Below are the code and all the weights of a small trained network. Each question names an input and a target symbol and asks about switching units off, where a switched-off unit gives its printed mean instead of its output.

import numpy as np


def w(rows, s, z=0):
    codes = np.array(rows[::2]) - 128.0
    scale = np.full(codes.shape[1], s)
    scale[-1] = z or s
    return codes * scale


def norm(h):
    return h / np.sqrt((h * h).mean(-1, keepdims=True) + 1e-5)


def f(y):
    return y / 2 * (1 + np.tanh(0.7978845608 * (y + 0.044715 * y**3)))


def softmax(a):
    e = np.exp(a - a.max(-1, keepdims=True))
    return e / e.sum(-1, keepdims=True)


def log_softmax(a):
    a = a - a.max(-1, keepdims=True)
    return a - np.log(np.exp(a).sum(-1, keepdims=True))


def net(x, mask):
    ids = ['βεζθλμξτψ'.index(c) for c in x.split()]
    T = len(ids)
    res = E[ids] + P[:T]
    u = 0
    for l in range(2):
        r = norm(res)
        for j in range(2):
            rows = slice(4 * j, 4 * j + 4)
            q, k, v = (r @ M[l][rows].T for M in (Q, K, V))
            z = softmax(np.where(np.tri(T) > 0, q @ k.T / 4**0.5, -1e9)) @ v
            o = O[l][rows]
            res = res + np.where(mask[u + j], z, o[:, -1]) @ o[:, :-1]
        u += 2
        y = f(norm(res) @ A[l][:, :-1].T + A[l][:, -1])
        res = res + np.where(mask[u : u + 8], y, B[l][:, -1]) @ B[l][:, :-1]
        u += 8
    return log_softmax(norm(res)[-1] @ U[:, :-1].T + U[:, -1])


Q, K, V, O, A, B = {}, {}, {}, {}, {}, {}
E = w([
[114,79,34],'β',
[9,131,69],'ε',
[75,107,137],'ζ',
[92,96,128],'θ',
[112,133,85],'λ',
[81,78,125],'μ',
[141,146,56],'ξ',
[139,242,32],'τ',
[134,196,101],'ψ',
],0.014)
P = w([
[208,80,254],'0',
[57,157,80],'1',
[74,130,73],'2',
[98,97,50],'3',
[44,125,148],'4',
[65,147,118],'5',
[85,117,106],'6',
[82,100,123],'7',
[124,106,37],'8',
[107,94,116],'9',
[107,64,132],'10',
[99,141,114],'11',
[62,157,113],'12',
[31,152,147],'13',
],0.0053)
Q[0] = w([
[191,102,97],'0.h0',
[151,11,107],'0.h0',
[144,57,231],'0.h0',
[148,177,61],'0.h0',
[220,122,171],'0.h1',
[27,141,3],'0.h1',
[154,168,217],'0.h1',
[195,132,254],'0.h1',
],0.0074)
K[0] = w([
[94,97,176],'0.h0',
[154,75,189],'0.h0',
[20,70,99],'0.h0',
[158,122,161],'0.h0',
[81,188,80],'0.h1',
[251,121,200],'0.h1',
[62,105,92],'0.h1',
[53,157,96],'0.h1',
],0.011)
V[0] = w([
[40,82,116],'0.h0',
[129,174,76],'0.h0',
[82,195,59],'0.h0',
[149,66,132],'0.h0',
[202,156,1],'0.h1',
[24,98,56],'0.h1',
[249,189,204],'0.h1',
[64,219,162],'0.h1',
],0.0095)
O[0] = w([
[87,114,112,169],'0.h0',
[183,114,162,201],'0.h0',
[179,134,110,254],'0.h0',
[89,146,114,84],'0.h0',
[172,133,169,162],'0.h1',
[150,80,118,142],'0.h1',
[120,170,154,108],'0.h1',
[165,147,11,93],'0.h1',
],0.011,0.0062)
A[0] = w([
[237,30,144,11],'0.n0',
[241,190,245,135],'0.n1',
[101,137,222,52],'0.n2',
[91,148,162,231],'0.n3',
[77,71,96,52],'0.n4',
[142,1,39,252],'0.n5',
[162,100,107,170],'0.n6',
[107,136,35,66],'0.n7',
],0.0075,0.0016)
B[0] = w([
[182,130,140,173],'0.n0',
[100,143,100,195],'0.n1',
[173,96,166,138],'0.n2',
[121,87,62,146],'0.n3',
[154,84,95,154],'0.n4',
[98,194,133,255],'0.n5',
[120,254,139,151],'0.n6',
[108,137,188,160],'0.n7',
],0.0065,0.0057)
Q[1] = w([
[112,214,209],'1.h0',
[86,55,118],'1.h0',
[154,67,200],'1.h0',
[75,63,72],'1.h0',
[226,122,122],'1.h1',
[178,137,255],'1.h1',
[227,127,101],'1.h1',
[199,170,83],'1.h1',
],0.0082)
K[1] = w([
[130,104,16],'1.h0',
[117,66,143],'1.h0',
[8,186,9],'1.h0',
[50,1,125],'1.h0',
[156,60,125],'1.h1',
[150,80,84],'1.h1',
[46,177,191],'1.h1',
[12,87,137],'1.h1',
],0.0068)
V[1] = w([
[199,50,130],'1.h0',
[172,118,107],'1.h0',
[246,101,104],'1.h0',
[158,121,74],'1.h0',
[106,90,196],'1.h1',
[113,61,138],'1.h1',
[182,123,239],'1.h1',
[115,17,116],'1.h1',
],0.012)
O[1] = w([
[149,2,189,60],'1.h0',
[194,77,72,121],'1.h0',
[173,28,120,88],'1.h0',
[42,57,132,148],'1.h0',
[122,113,208,76],'1.h1',
[86,102,181,102],'1.h1',
[178,161,235,3],'1.h1',
[5,105,177,97],'1.h1',
],0.0072,0.0039)
A[1] = w([
[103,71,170,253],'1.n0',
[66,137,71,194],'1.n1',
[187,140,90,126],'1.n2',
[239,146,144,113],'1.n3',
[78,115,166,104],'1.n4',
[145,117,124,53],'1.n5',
[140,123,104,95],'1.n6',
[80,11,160,242],'1.n7',
],0.011,0.0029)
B[1] = w([
[219,132,103,181],'1.n0',
[211,139,109,254],'1.n1',
[53,127,44,175],'1.n2',
[254,79,174,191],'1.n3',
[168,3,167,135],'1.n4',
[63,153,149,112],'1.n5',
[28,185,100,134],'1.n6',
[220,123,34,237],'1.n7',
],0.0056,0.0047)
U = w([
[146,3,254,37],'β',
[59,113,118,39],'ε',
[48,131,141,36],'ζ',
[56,109,150,65],'θ',
[105,178,214,197],'λ',
[100,13,109,184],'μ',
[199,147,204,162],'ξ',
[240,208,96,76],'τ',
[249,150,120,252],'ψ',
],0.0091,0.0033)

Each question gives the input, a string of symbols that net reads in full, and the target symbol t.
The units are the heads (4 rows each of Q, K, V and O) and the neurons (one row each of A and B). Each row of codes is followed by its name. A weight is (code - 128) times the scale printed after its matrix; where a second scale follows, it is the last column's (O, A, B and U).
mask holds one flag per unit, layer by layer, with each layer's heads first. A switched-off unit (its flag False) gives its mean, the last column of its rows in O or B, instead of its output. The means were averaged over made-up inputs and are rounded, as every weight is.
A unit's drop is (log p(t) with every unit on - log p(t) with that unit switched off) / (log p(t) with every unit on - log p(t) with every unit switched off).
The circuit of an input: a set's keep is (log p(t) with only the set's units on - log p(t) with every unit switched off) / (log p(t) with every unit on - log p(t) with every unit switched off). Starting from the 12 units with the biggest drops (on a tie, the unit counted first), units are removed one at a time, each time the one whose removal leaves the highest keep (on an exact tie, the one counted first), for as long as the keep stays at least 0.8.
units of the circuit, in order: the units of the circuit, biggest drop first
unit that matters most: the unit with the biggest drop
which heads matter: for each layer, one digit per head in row order, 1 if its drop is at least 0.15 and else 0, layers parted by /
drop when u is switched off: that unit's drop, to one decimal
input β λ ξ λ ψ ψ τ ε ζ, target β: units of the circuit, in order	0.h1
input ε τ ε θ λ, target μ: units of the circuit, in order	0.h1; 1.h0
input λ ξ ψ ε β, target λ: which heads matter	01 / 10
input ε ξ θ, target μ: which heads matter	01 / 11
input β ψ ε ε ε θ ζ ζ ε θ τ ε β μ, target β: units of the circuit, in order	0.h1; 1.h1
input ε θ μ μ β ε λ β ψ β ζ ψ ε, target μ: which heads matter	01 / 11
input λ λ τ β β ξ ψ β λ θ μ ε ψ, target λ: units of the circuit, in order	0.h1; 1.n7
input ψ ε ε ε ε θ ψ ε ψ θ θ λ μ ε, target τ: which heads matter	01 / 01
input ψ ε ψ τ β ε ψ β ε λ β β ξ ε, target τ: units of the circuit, in order	1.h1; 0.h1
input τ λ μ μ ψ θ β ψ τ ε, target ψ: units of the circuit, in order	1.h1; 0.h0
input ε ξ ψ ε θ β ε μ ε β ε μ λ, target μ: units of the circuit, in order	0.h1; 1.h1
input ε μ λ λ τ ε β β ζ, target μ: units of the circuit, in order	0.h1; 1.h1
input λ ψ λ ψ ψ τ θ θ ψ ε μ, target λ: units of the circuit, in order	1.h0; 0.h1
input β τ λ, target β: units of the circuit, in order	0.h1
input β τ ψ ψ ε μ ε μ λ μ ξ θ λ, target β: which heads matter	01 / 01
input ε ε ζ ζ β β τ, target μ: units of the circuit, in order	0.h1; 1.h0
input λ ψ λ, target λ: which heads matter	01 / 00
input λ λ τ ψ β ξ ε β ε β ε ε λ τ, target λ: drop when 1.h1 is switched off	0.1
input β λ ε λ ψ β θ β, target β: drop when 1.h1 is switched off	0.5
input ε β ζ λ ξ ε ψ ξ β ψ μ β ψ, target μ: drop when 1.h1 is switched off	0.2
input ε ψ λ β β ζ τ μ ε ξ ψ ξ, target μ: unit that matters most	1.h0
